Below is a small trained network, with its code and all its weights. Each question gives an input and a class and asks what happens when units are switched off, that is, made to give their printed mean instead of their output.

import numpy as np


def w(rows, s, z=0):
    codes = np.array(rows[::2]) - 128.0
    scale = np.full(codes.shape[1], s)
    scale[-1] = z or s
    return codes * scale


def norm(h):
    return h / np.sqrt((h * h).mean(-1, keepdims=True) + 1e-5)


def f(y):
    return np.maximum(y, 0)


def log_softmax(a):
    a = a - a.max(-1, keepdims=True)
    return a - np.log(np.exp(a).sum(-1, keepdims=True))


def net(x, mask):
    res = np.array(x, float).reshape(1, 7) / 4 @ E
    u = 0
    for l in range(4):
        y = f(norm(res) @ A[l][:, :-1].T + A[l][:, -1])
        res = res + np.where(mask[u : u + 7], y, B[l][:, -1]) @ B[l][:, :-1]
        u += 7
    return log_softmax(norm(res)[-1] @ U[:, :-1].T + U[:, -1])


A, B = {}, {}
E = w([
[127,126,127],'x0',
[45,108,189],'x1',
[173,10,130],'x2',
[66,96,30],'x3',
[128,130,128],'x4',
[127,128,128],'x5',
[128,128,127],'x6',
],0.013)
A[0] = w([
[172,4,144,216],'0.n0',
[62,96,183,253],'0.n1',
[118,115,155,118],'0.n2',
[200,155,189,100],'0.n3',
[198,156,158,99],'0.n4',
[178,168,204,238],'0.n5',
[112,138,239,142],'0.n6',
],0.03,0.0037)
B[0] = w([
[62,246,207,249],'0.n0',
[98,88,172,199],'0.n1',
[147,135,140,147],'0.n2',
[200,83,178,199],'0.n3',
[167,64,124,185],'0.n4',
[23,155,120,216],'0.n5',
[3,139,111,204],'0.n6',
],0.042,0.017)
A[1] = w([
[83,97,72,151],'1.n0',
[152,156,2,214],'1.n1',
[156,120,102,4],'1.n2',
[153,88,173,87],'1.n3',
[142,133,1,204],'1.n4',
[103,2,128,58],'1.n5',
[78,93,72,148],'1.n6',
],0.029,0.0028)
B[1] = w([
[138,111,100,231],'1.n0',
[255,179,135,230],'1.n1',
[153,158,140,135],'1.n2',
[116,181,151,168],'1.n3',
[211,86,131,221],'1.n4',
[136,116,34,255],'1.n5',
[126,108,77,241],'1.n6',
],0.051,0.0083)
A[2] = w([
[74,21,238,252],'2.n0',
[162,93,172,6],'2.n1',
[138,231,156,139],'2.n2',
[119,225,90,132],'2.n3',
[134,76,207,119],'2.n4',
[185,75,4,210],'2.n5',
[94,56,198,197],'2.n6',
],0.03,0.0032)
B[2] = w([
[168,216,181,225],'2.n0',
[118,103,98,139],'2.n1',
[120,44,79,228],'2.n2',
[125,79,91,186],'2.n3',
[135,141,187,153],'2.n4',
[138,254,84,254],'2.n5',
[156,163,158,187],'2.n6',
],0.051,0.016)
A[3] = w([
[99,191,180,133],'3.n0',
[107,150,147,80],'3.n1',
[253,208,196,52],'3.n2',
[150,152,124,2],'3.n3',
[176,78,205,48],'3.n4',
[88,145,163,204],'3.n5',
[62,183,184,75],'3.n6',
],0.023,0.0025)
B[3] = w([
[149,110,116,233],'3.n0',
[138,121,121,168],'3.n1',
[161,3,110,230],'3.n2',
[119,124,127,145],'3.n3',
[130,116,155,144],'3.n4',
[154,105,119,204],'3.n5',
[181,70,101,252],'3.n6',
],0.049,0.014)
U = w([
[119,194,31,203],'0',
[37,66,91,193],'1',
[186,65,207,173],'2',
[62,177,227,16],'3',
[250,136,76,3],'4',
],0.022,0.0045)

Each question gives the input, the list of numbers given to net, and the class t.
The units are the neurons (one row each of A and B). Each row of codes is followed by its name. A weight is (code - 128) times the scale printed after its matrix; where a second scale follows, it is the last column's (A, B and U).
mask holds one flag per neuron, layer by layer. A switched-off neuron (its flag False) gives its mean, the last column of its row in B, instead of its output. The means were averaged over made-up inputs and are rounded, as every weight is.
A unit's drop is (log p(t) with every unit on - log p(t) with that unit switched off) / (log p(t) with every unit on - log p(t) with every unit switched off).
The circuit of an input: a set's keep is (log p(t) with only the set's units on - log p(t) with every unit switched off) / (log p(t) with every unit on - log p(t) with every unit switched off). Starting from the 12 units with the biggest drops (on a tie, the unit counted first), units are removed one at a time, each time the one whose removal leaves the highest keep (on an exact tie, the one counted first), for as long as the keep stays at least 0.8.
circuit, biggest first: the units of the circuit, biggest drop first
most important unit: the unit with the biggest drop
top k neurons: the k neurons with the biggest drops, biggest first
k most important neurons of layer l: the k neurons of layer l with the biggest drops, biggest first
drop of u: that unit's drop, to one decimal
input [8,5,-8,-3,-8,1,6], class 1: circuit, biggest first => (0.n6, 2.n5)
input [-4,-1,3,7,2,-7,6], class 1: top neuron => (0.n1)
input [-6,0,5,7,2,-1,8], class 1: top 3 neurons => (0.n3, 2.n2, 2.n5)
input [0,-5,8,0,-8,-1,3], class 2: top 2 neurons => (1.n5, 2.n5)
input [-2,4,8,-8,-1,-5,-8], class 3: top 3 neurons => (0.n0, 0.n6, 0.n5)
input [-7,-2,-8,-8,-6,-5,7], class 0: top 3 neurons => (0.n0, 0.n4, 0.n3)
input [-1,5,5,2,-7,8,1], class 2: 2 most important neurons of layer 0 => (0.n5, 0.n6)
input [-6,7,2,0,7,1,-3], class 3: top 2 neurons => (0.n1, 0.n6)
input [4,-2,-1,-4,-2,0,7], class 0: top 2 neurons => (0.n0, 1.n5)
input [-6,-5,-2,-8,8,3,8], class 0: top 3 neurons => (0.n0, 1.n5, 0.n4)
input [0,8,-3,2,8,-3,-5], class 0: top 3 neurons => (0.n0, 1.n5, 0.n5)
input [6,-7,-2,-4,4,7,1], class 0: top 2 neurons => (0.n0, 1.n5)
input [-4,-3,3,0,-3,-1,0], class 2: top 2 neurons => (1.n5, 2.n5)
input [-5,7,-1,-2,-1,7,0], class 1: circuit, biggest first => (0.n6)
input [4,3,2,-7,-2,7,5], class 3: top 2 neurons => (0.n6, 0.n5)
input [1,1,1,4,-1,-3,6], class 2: 2 most important neurons of layer 1 => (1.n5, 1.n1)
input [1,-5,-7,-3,5,-3,-4], class 0: top 2 neurons => (0.n0, 0.n4)
input [-1,7,-3,5,6,-5,-3], class 0: top 3 neurons => (0.n0, 1.n5, 2.n5)
input [4,7,2,-3,-2,0,0], class 3: top 2 neurons => (0.n6, 0.n1)
input [-4,-1,5,1,7,-3,-2], class 1: most important unit => 2.n2
input [-8,0,7,1,3,-4,1], class 1: 4 most important neurons of layer 0 => (0.n3, 0.n0, 0.n4, 0.n1)
input [0,2,4,-8,-2,-1,1], class 3: 3 most important neurons of layer 0 => (0.n6, 0.n5, 0.n0)
input [-6,0,3,-6,-2,7,6], class 2: 2 most important neurons of layer 0 => (0.n3, 0.n4)
input [-3,2,3,0,-2,-4,8], class 3: 2 most important neurons of layer 0 => (0.n0, 0.n3)
input [8,0,-3,-1,-5,6,8], class 0: drop of 0.n0 => 2.2
input [8,2,-2,3,2,-7,2], class 0: drop of 1.n5 => 0.1
input [-8,2,6,-2,-6,4,6], class 3: circuit, biggest first => (0.n0)
input [-3,-7,-3,-5,1,2,-7], class 0: drop of 1.n5 => 2.9
input [2,-5,-7,-2,-2,-3,6], class 0: drop of 0.n0 => 3.7
